Below are the code and all the weights of a small trained network. Each question names an input and a class and asks about switching units off, where a switched-off unit gives its printed mean instead of its output.

import numpy as np


def w(rows, s, z=0):
    codes = np.array(rows[::2]) - 128.0
    scale = np.full(codes.shape[1], s)
    scale[-1] = z or s
    return codes * scale


def norm(h):
    return h / np.sqrt((h * h).mean(-1, keepdims=True) + 1e-5)


def f(y):
    return y / 2 * (1 + np.tanh(0.7978845608 * (y + 0.044715 * y**3)))


def log_softmax(a):
    a = a - a.max(-1, keepdims=True)
    return a - np.log(np.exp(a).sum(-1, keepdims=True))


def net(x, mask):
    res = np.array(x, float).reshape(1, 4) / 4 @ E
    u = 0
    for l in range(3):
        y = f(norm(res) @ A[l][:, :-1].T + A[l][:, -1])
        res = res + np.where(mask[u : u + 12], y, B[l][:, -1]) @ B[l][:, :-1]
        u += 12
    return log_softmax(norm(res)[-1] @ U[:, :-1].T + U[:, -1])


A, B = {}, {}
E = w([
[152,117,82,216],'x0',
[25,15,142,166],'x1',
[57,205,88,92],'x2',
[57,205,253,134],'x3',
],0.0066)
A[0] = w([
[139,104,148,158,178],'0.n1',
[101,248,19,28,151],'0.n2',
[174,100,129,2,175],'0.n3',
[112,135,221,84,99],'0.n4',
[56,76,103,95,77],'0.n5',
[203,138,135,51,7],'0.n6',
[155,95,36,111,162],'0.n7',
[167,78,109,56,27],'0.n8',
[151,58,230,198,108],'0.n9',
[70,85,144,163,191],'0.n10',
[105,195,119,143,201],'0.n11',
[156,125,238,105,161],'0.n12',
],0.007,0.0011)
B[0] = w([
[100,177,180,84,139],'0.n1',
[166,155,103,89,253],'0.n2',
[181,110,70,134,175],'0.n3',
[165,76,29,99,167],'0.n4',
[97,33,98,67,153],'0.n5',
[199,155,144,25,153],'0.n6',
[170,174,107,198,176],'0.n7',
[140,148,81,85,142],'0.n8',
[192,117,165,117,184],'0.n9',
[105,150,95,3,161],'0.n10',
[56,158,147,124,160],'0.n11',
[179,144,120,227,172],'0.n12',
],0.0053,0.0048)
A[1] = w([
[67,175,136,103,184],'1.n1',
[254,36,78,193,49],'1.n2',
[215,88,141,128,75],'1.n3',
[187,122,172,194,133],'1.n4',
[154,34,71,143,52],'1.n5',
[206,224,177,130,106],'1.n6',
[169,170,218,97,108],'1.n7',
[62,65,87,89,136],'1.n8',
[234,165,79,139,196],'1.n9',
[120,194,170,32,194],'1.n10',
[132,126,211,31,246],'1.n11',
[96,114,123,70,116],'1.n12',
],0.0086,0.0013)
B[1] = w([
[156,206,84,36,167],'1.n1',
[82,144,150,129,250],'1.n2',
[117,86,230,89,180],'1.n3',
[88,2,225,166,169],'1.n4',
[115,213,41,200,185],'1.n5',
[57,74,124,1,236],'1.n6',
[53,80,104,234,184],'1.n7',
[54,99,56,36,179],'1.n8',
[173,75,87,193,253],'1.n9',
[151,126,166,215,216],'1.n10',
[214,128,93,184,197],'1.n11',
[124,88,90,101,148],'1.n12',
],0.0056,0.005)
A[2] = w([
[173,100,74,142,177],'2.n1',
[121,168,82,165,146],'2.n2',
[30,115,185,128,254],'2.n3',
[89,220,131,144,76],'2.n4',
[206,151,118,131,118],'2.n5',
[134,183,96,194,118],'2.n6',
[103,119,59,158,155],'2.n7',
[107,244,114,107,145],'2.n8',
[185,105,188,67,165],'2.n9',
[139,177,111,87,79],'2.n10',
[115,142,83,115,80],'2.n11',
[188,162,141,48,124],'2.n12',
],0.011,0.0025)
B[2] = w([
[141,168,176,142,232],'2.n1',
[10,162,216,195,173],'2.n2',
[184,102,88,89,253],'2.n3',
[119,207,201,89,184],'2.n4',
[103,144,149,55,195],'2.n5',
[111,171,177,124,161],'2.n6',
[3,170,133,137,198],'2.n7',
[109,131,255,125,255],'2.n8',
[135,141,93,219,190],'2.n9',
[119,130,153,163,177],'2.n10',
[112,70,127,115,161],'2.n11',
[173,144,95,150,204],'2.n12',
],0.0067,0.0042)
U = w([
[251,202,85,139,17],'0',
[67,86,78,60,137],'1',
[73,162,97,220,35],'2',
[110,223,218,91,160],'3',
[195,59,175,200,250],'4',
],0.013,0.0021)

Each question gives the input, the list of numbers given to net, and the class t.
The units are the neurons (one row each of A and B). Each row of codes is followed by its name. A weight is (code - 128) times the scale printed after its matrix; where a second scale follows, it is the last column's (A, B and U).
mask holds one flag per neuron, layer by layer. A switched-off neuron (its flag False) gives its mean, the last column of its row in B, instead of its output. The means were averaged over made-up inputs and are rounded, as every weight is.
A unit's drop is (log p(t) with every unit on - log p(t) with that unit switched off) / (log p(t) with every unit on - log p(t) with every unit switched off).
The circuit of an input: a set's keep is (log p(t) with only the set's units on - log p(t) with every unit switched off) / (log p(t) with every unit on - log p(t) with every unit switched off). Starting from the 12 units with the biggest drops (on a tie, the unit counted first), units are removed one at a time, each time the one whose removal leaves the highest keep (on an exact tie, the one counted first), for as long as the keep stays at least 0.8.
units of the circuit, in order: the units of the circuit, biggest drop first
unit that matters most: the unit with the biggest drop
k most important neurons: the k neurons with the biggest drops, biggest first
top k neurons in layer l: the k neurons of layer l with the biggest drops, biggest first
drop when u is switched off: that unit's drop, to one decimal
input [3,-3,8,-7], class 2: units of the circuit, in order : (2.n2; 2.n7)
input [-1,0,-2,-7], class 2: unit that matters most : 1.n5
input [-6,-4,-4,0], class 0: top 2 neurons in layer 0 : (0.n6; 0.n3)
input [-1,4,-1,5], class 1: 4 most important neurons : (0.n4; 0.n10; 0.n6; 1.n8)
input [-6,-5,0,3], class 0: top 2 neurons in layer 1 : (1.n6; 1.n5)
input [8,-7,0,0], class 3: units of the circuit, in order : (2.n5; 1.n11; 2.n2)
input [-5,0,1,-6], class 0: 2 most important neurons : (0.n6; 1.n7)
input [-3,1,-2,-5], class 2: top 2 neurons in layer 1 : (1.n5; 1.n6)
input [3,-1,1,0], class 3: 2 most important neurons : (0.n9; 1.n3)
input [-1,0,3,-3], class 2: top 2 neurons in layer 1 : (1.n9; 1.n1)
input [-1,6,-7,-5], class 1: top 2 neurons in layer 0 : (0.n10; 0.n12)
input [-7,5,-3,7], class 4: top 2 neurons in layer 1 : (1.n11; 1.n6)
input [3,-7,3,0], class 3: drop when 2.n12 is switched off : -0.1
input [0,2,3,-7], class 2: unit that matters most : 0.n7
input [-2,4,0,5], class 1: drop when 0.n4 is switched off : 0.2
input [-4,7,-2,6], class 1: drop when 0.n4 is switched off : 0.2
input [-8,-5,-3,1], class 0: drop when 0.n6 is switched off : 0.1
